Below are the code and all the weights of a small trained network. Each question names an input and a class and asks about switching units off, where a switched-off unit gives its printed mean instead of its output.

import numpy as np


def w(rows, s, z=0):
    codes = np.array(rows[::2]) - 128.0
    scale = np.full(codes.shape[1], s)
    scale[-1] = z or s
    return codes * scale


def f(y):
    return y / 2 * (1 + np.tanh(0.7978845608 * (y + 0.044715 * y**3)))


def log_softmax(a):
    a = a - a.max(-1, keepdims=True)
    return a - np.log(np.exp(a).sum(-1, keepdims=True))


def net(x, mask):
    res = np.array(x, float).reshape(1, 5) / 4 @ E
    y = f(res @ A[0][:, :-1].T + A[0][:, -1])
    res = res + np.where(mask, y, B[0][:, -1]) @ B[0][:, :-1]
    return log_softmax(res[-1] @ U[:, :-1].T + U[:, -1])


A, B = {}, {}
E = w([
[148,118,91,129],'x0',
[80,188,88,1],'x1',
[134,128,106,132],'x2',
[247,220,165,143],'x3',
[105,154,132,139],'x4',
],0.0093)
A[0] = w([
[253,199,176,212,151],'neuron 1',
[79,40,133,236,254],'neuron 2',
[206,235,130,32,111],'neuron 3',
[164,183,128,80,90],'neuron 4',
[33,109,84,30,196],'neuron 5',
[164,131,144,220,188],'neuron 6',
],0.018,0.0063)
B[0] = w([
[165,98,208,71,252],'neuron 1',
[131,84,102,254,235],'neuron 2',
[153,232,133,156,220],'neuron 3',
[94,174,142,124,167],'neuron 4',
[151,106,44,63,243],'neuron 5',
[163,80,171,121,202],'neuron 6',
],0.04,0.02)
U = w([
[128,65,100,239,217],'0',
[177,135,121,141,2],'1',
[56,158,130,166,43],'2',
[118,107,28,28,185],'3',
[178,95,214,118,240],'4',
[108,127,148,135,12],'5',
[102,122,148,103,14],'6',
[141,249,149,124,234],'7',
],0.011,0.0036)

Each question gives the input, the list of numbers given to net, and the class t.
The units are the neurons (one row each of A and B). Each row of codes is followed by its name. A weight is (code - 128) times the scale printed after its matrix; where a second scale follows, it is the last column's (A, B and U).
mask holds one flag per neuron, in row order. A switched-off neuron (its flag False) gives its mean, the last column of its row in B, instead of its output. The means were averaged over made-up inputs and are rounded, as every weight is.
A unit's drop is (log p(t) with every unit on - log p(t) with that unit switched off) / (log p(t) with every unit on - log p(t) with every unit switched off).
most important unit: the unit with the biggest drop
top k neurons: the k neurons with the biggest drops, biggest first
drop when u is switched off: that unit's drop, to one decimal
input [7,1,-6,-4,-6], class 3: most important unit -> neuron 5
input [-4,1,-3,8,4], class 7: top 3 neurons -> neuron 3; neuron 4; neuron 2
input [3,2,6,0,-3], class 3: top 2 neurons -> neuron 2; neuron 3
input [1,0,0,-1,8], class 0: top 3 neurons -> neuron 1; neuron 5; neuron 3
input [-3,1,2,-1,8], class 3: top 2 neurons -> neuron 2; neuron 3
input [2,-1,0,0,-8], class 0: top 2 neurons -> neuron 1; neuron 5
input [-2,-8,3,-3,8], class 0: drop when neuron 2 is switched off -> 2.1
input [6,-6,-1,-2,1], class 0: drop when neuron 2 is switched off -> 0.4
input [-7,4,6,8,7], class 7: drop when neuron 3 is switched off -> 0.5
input [2,1,-4,-1,-7], class 3: drop when neuron 2 is switched off -> 1.2
